Below is a small trained network, with its code and all its weights. Each question gives an input and a class and asks what happens when units are switched off, that is, made to give their printed mean instead of their output.

import numpy as np


def w(rows, s, z=0):
    codes = np.array(rows[::2]) - 128.0
    scale = np.full(codes.shape[1], s)
    scale[-1] = z or s
    return codes * scale


def f(y):
    return y / 2 * (1 + np.tanh(0.7978845608 * (y + 0.044715 * y**3)))


def log_softmax(a):
    a = a - a.max(-1, keepdims=True)
    return a - np.log(np.exp(a).sum(-1, keepdims=True))


def net(x, mask):
    res = np.array(x, float).reshape(1, 8) / 4 @ E
    y = f(res @ A[0][:, :-1].T + A[0][:, -1])
    res = res + np.where(mask, y, B[0][:, -1]) @ B[0][:, :-1]
    return log_softmax(res[-1] @ U[:, :-1].T + U[:, -1])


A, B = {}, {}
E = w([
[15,67,136,39,72,132,96],'x0',
[86,238,89,163,121,93,116],'x1',
[160,209,241,64,108,162,172],'x2',
[121,137,95,43,122,163,148],'x3',
[118,151,131,95,186,79,1],'x4',
[143,126,116,211,64,165,17],'x5',
[63,197,101,163,65,58,143],'x6',
[82,195,121,123,148,222,113],'x7',
],0.0098)
A[0] = w([
[65,87,44,120,173,95,115,144],'n0',
[130,56,146,154,98,125,122,88],'n1',
[157,155,116,174,163,136,6,230],'n2',
[112,126,80,171,174,142,160,131],'n3',
[144,145,111,12,117,206,104,85],'n4',
[144,142,153,160,125,131,77,51],'n5',
[99,207,183,98,169,121,147,188],'n6',
[112,123,107,86,83,138,184,11],'n7',
[186,92,168,94,160,134,140,188],'n8',
[85,107,176,94,132,225,104,169],'n9',
[120,208,172,85,140,111,138,156],'n10',
[135,145,141,157,69,139,130,130],'n11',
[95,108,38,155,159,140,200,166],'n12',
[113,100,99,68,98,126,110,193],'n13',
[173,105,106,87,168,132,131,3],'n14',
[127,111,137,128,130,135,224,167],'n15',
[66,70,49,117,134,60,90,91],'n16',
[140,199,202,118,139,184,156,124],'n17',
[61,173,106,143,93,141,103,63],'n18',
],0.013,0.0037)
B[0] = w([
[118,146,73,145,93,94,133,203],'n0',
[118,149,157,103,126,96,156,163],'n1',
[155,117,80,197,163,151,93,250],'n2',
[157,155,138,143,127,183,101,168],'n3',
[61,58,119,170,175,118,144,225],'n4',
[141,128,120,141,181,131,123,164],'n5',
[105,148,103,64,60,125,148,220],'n6',
[116,176,109,196,152,130,74,176],'n7',
[129,82,155,89,151,137,176,202],'n8',
[71,4,146,153,111,83,139,228],'n9',
[118,138,86,87,100,90,138,210],'n10',
[73,106,156,140,148,112,126,168],'n11',
[189,213,136,152,122,209,112,195],'n12',
[136,99,99,136,137,128,142,184],'n13',
[148,105,164,102,160,115,134,158],'n14',
[149,142,131,83,104,166,120,206],'n15',
[67,115,87,104,128,52,111,208],'n16',
[106,97,72,105,100,98,131,222],'n17',
[124,118,179,77,140,112,159,203],'n18',
],0.012,0.015)
U = w([
[82,218,3,196,148,154,38,100],'0',
[181,251,232,42,111,232,157,143],'1',
[30,74,117,62,123,42,142,237],'2',
[117,76,233,234,241,179,100,2],'3',
],0.0062,0.0027)

Each question gives the input, the list of numbers given to net, and the class t.
The units are the neurons (one row each of A and B). Each row of codes is followed by its name. A weight is (code - 128) times the scale printed after its matrix; where a second scale follows, it is the last column's (A, B and U).
mask holds one flag per neuron, in row order. A switched-off neuron (its flag False) gives its mean, the last column of its row in B, instead of its output. The means were averaged over made-up inputs and are rounded, as every weight is.
A unit's drop is (log p(t) with every unit on - log p(t) with that unit switched off) / (log p(t) with every unit on - log p(t) with every unit switched off).
The circuit of an input: a set's keep is (log p(t) with only the set's units on - log p(t) with every unit switched off) / (log p(t) with every unit on - log p(t) with every unit switched off). Starting from the 12 units with the biggest drops (on a tie, the unit counted first), units are removed one at a time, each time the one whose removal leaves the highest keep (on an exact tie, the one counted first), for as long as the keep stays at least 0.8.
units of the circuit, in order: the units of the circuit, biggest drop first
unit that matters most: the unit with the biggest drop
top k neurons: the k neurons with the biggest drops, biggest first
drop when u is switched off: that unit's drop, to one decimal
input [-3,0,-5,-7,2,-6,3,-8], class 0: units of the circuit, in order => n9, n12
input [-6,2,0,-5,6,-4,-3,0], class 0: units of the circuit, in order => n2
input [-4,-7,2,-1,-5,4,2,-5], class 1: top 2 neurons => n9, n4
input [-1,-8,4,-3,-1,6,2,5], class 3: top 4 neurons => n6, n10, n16, n0
input [-6,1,5,6,4,5,-2,6], class 2: top 4 neurons => n12, n9, n17, n4
input [-1,3,8,-2,-1,8,-2,-6], class 0: top 3 neurons => n9, n18, n4
input [6,5,-5,-4,-1,-3,-6,4], class 0: top 2 neurons => n12, n8
input [-2,-8,-4,5,-6,3,-7,-6], class 3: top 2 neurons => n6, n10
input [2,-8,-2,-3,-1,0,-2,7], class 3: top 2 neurons => n6, n16
input [2,1,2,-4,5,1,0,-3], class 0: drop when n9 is switched off => 0.2
input [1,1,-7,4,7,3,-2,-6], class 0: drop when n2 is switched off => 0.4
input [0,-7,-5,-5,-8,0,0,-6], class 1: drop when n12 is switched off => 0.1
input [2,-2,-5,1,-1,-6,0,2], class 0: drop when n12 is switched off => 0.1
input [0,-5,-6,3,0,7,-4,7], class 3: unit that matters most => n9
